Below is a small trained network, with its code and all its weights. Each question gives an input and a class and asks what happens when units are switched off, that is, made to give their printed mean instead of their output.

import numpy as np


def w(rows, s, z=0):
    codes = np.array(rows[::2]) - 128.0
    scale = np.full(codes.shape[1], s)
    scale[-1] = z or s
    return codes * scale


def f(y):
    return np.maximum(y, 0)


def log_softmax(a):
    a = a - a.max(-1, keepdims=True)
    return a - np.log(np.exp(a).sum(-1, keepdims=True))


def net(x, mask):
    res = np.array(x, float).reshape(1, 7) / 4 @ E
    y = f(res @ A[0][:, :-1].T + A[0][:, -1])
    res = res + np.where(mask, y, B[0][:, -1]) @ B[0][:, :-1]
    return log_softmax(res[-1] @ U[:, :-1].T + U[:, -1])


A, B = {}, {}
E = w([
[136,119,238,111,21,160,132,207],'x0',
[129,142,121,141,125,129,133,141],'x1',
[128,130,128,130,132,127,130,133],'x2',
[183,69,156,216,108,129,253,38],'x3',
[131,126,131,124,125,132,121,121],'x4',
[235,66,68,94,81,6,116,151],'x5',
[127,129,128,130,131,126,131,133],'x6',
],0.011)
A[0] = w([
[58,162,164,160,196,211,168,86,148],'n0',
[81,175,215,73,135,204,149,169,152],'n1',
[65,98,187,128,104,208,39,176,139],'n2',
[111,168,58,61,171,76,2,180,37],'n3',
[164,81,207,207,109,162,251,59,67],'n4',
[212,107,98,81,68,54,95,189,6],'n5',
[75,146,142,143,109,107,100,184,157],'n6',
[131,120,64,87,174,117,56,186,255],'n7',
[60,167,185,84,113,179,122,139,141],'n8',
[198,105,101,83,87,62,126,192,163],'n9',
[178,129,180,142,49,148,141,177,117],'n10',
[137,89,98,84,83,62,140,178,165],'n11',
[136,110,136,180,93,162,182,113,64],'n12',
[82,174,73,121,198,129,95,78,44],'n13',
[105,195,141,129,117,150,128,167,149],'n14',
[221,96,78,145,122,74,172,84,94],'n15',
[84,161,69,114,188,120,130,90,113],'n16',
[205,69,23,186,140,68,141,44,137],'n17',
[167,114,152,153,131,88,197,48,143],'n18',
[112,190,177,101,122,132,76,161,155],'n19',
[105,174,54,121,248,112,117,73,218],'n20',
[139,95,108,95,72,33,125,173,151],'n21',
],0.0077,0.0098)
B[0] = w([
[166,86,138,134,50,192,38,151,216],'n0',
[93,161,129,120,169,94,169,126,212],'n1',
[72,165,103,151,157,83,168,110,209],'n2',
[219,170,67,211,89,206,70,41,209],'n3',
[134,69,139,119,54,194,38,162,213],'n4',
[33,22,210,31,75,133,68,254,182],'n5',
[102,142,144,110,140,123,145,136,178],'n6',
[64,37,212,61,119,70,97,208,249],'n7',
[109,152,126,151,182,65,148,109,196],'n8',
[193,150,108,177,106,191,121,68,217],'n9',
[157,83,147,135,78,166,81,135,180],'n10',
[172,141,107,183,92,164,153,45,200],'n11',
[101,72,174,104,117,138,112,184,154],'n12',
[36,38,225,28,72,93,68,233,164],'n13',
[81,120,135,96,161,116,153,105,174],'n14',
[104,166,119,171,169,104,180,106,196],'n15',
[133,91,168,101,74,173,78,144,174],'n16',
[84,187,110,113,167,63,218,139,236],'n17',
[134,170,92,148,174,117,158,124,199],'n18',
[98,129,141,117,162,78,179,126,194],'n19',
[208,145,100,170,95,240,91,56,242],'n20',
[157,126,87,165,95,159,108,103,204],'n21',
],0.0081,0.015)
U = w([
[85,79,192,92,110,123,104,185,254],'0',
[183,142,98,193,108,178,113,55,12],'1',
[81,191,125,144,229,8,247,102,138],'2',
],0.012,0.0039)

Each question gives the input, the list of numbers given to net, and the class t.
The units are the neurons (one row each of A and B). Each row of codes is followed by its name. A weight is (code - 128) times the scale printed after its matrix; where a second scale follows, it is the last column's (A, B and U).
mask holds one flag per neuron, in row order. A switched-off neuron (its flag False) gives its mean, the last column of its row in B, instead of its output. The means were averaged over made-up inputs and are rounded, as every weight is.
A unit's drop is (log p(t) with every unit on - log p(t) with that unit switched off) / (log p(t) with every unit on - log p(t) with every unit switched off).
most important unit: the unit with the biggest drop
top k neurons: the k neurons with the biggest drops, biggest first
drop when u is switched off: that unit's drop, to one decimal
input [-5,-5,4,5,3,5,-7], class 2: most important unit	n17
input [-8,-4,-5,1,0,2,6], class 2: top 3 neurons	n17, n0, n4
input [4,1,2,3,-3,6,-1], class 1: top 2 neurons	n7, n9
input [-1,8,0,-5,-4,6,1], class 1: top 2 neurons	n3, n9
input [5,-1,6,3,-2,8,-8], class 1: top 2 neurons	n9, n11
input [-2,-7,-4,-1,-6,-5,-8], class 0: top 4 neurons	n3, n9, n11, n13
input [-1,-6,-8,-5,5,7,-7], class 1: top 2 neurons	n3, n9
input [6,8,8,4,2,5,2], class 1: top 2 neurons	n7, n9
input [-8,2,-2,-4,-7,-1,7], class 0: top 4 neurons	n13, n7, n9, n11
input [-7,0,-3,-1,-4,-1,-5], class 0: top 4 neurons	n13, n9, n7, n11
input [2,-8,7,8,-5,-4,7], class 0: top 3 neurons	n20, n3, n12
input [-2,3,2,-6,-7,2,-6], class 1: top 2 neurons	n3, n20
input [-8,3,-5,1,0,6,-6], class 2: top 4 neurons	n17, n15, n0, n4
input [5,8,7,3,7,5,0], class 1: most important unit	n7
input [5,-1,-6,1,3,1,-7], class 1: drop when n13 is switched off	0.4
input [2,-1,6,-2,-1,0,6], class 2: drop when n4 is switched off	0.3
input [-8,8,-2,0,6,-1,5], class 0: drop when n11 is switched off	0.4
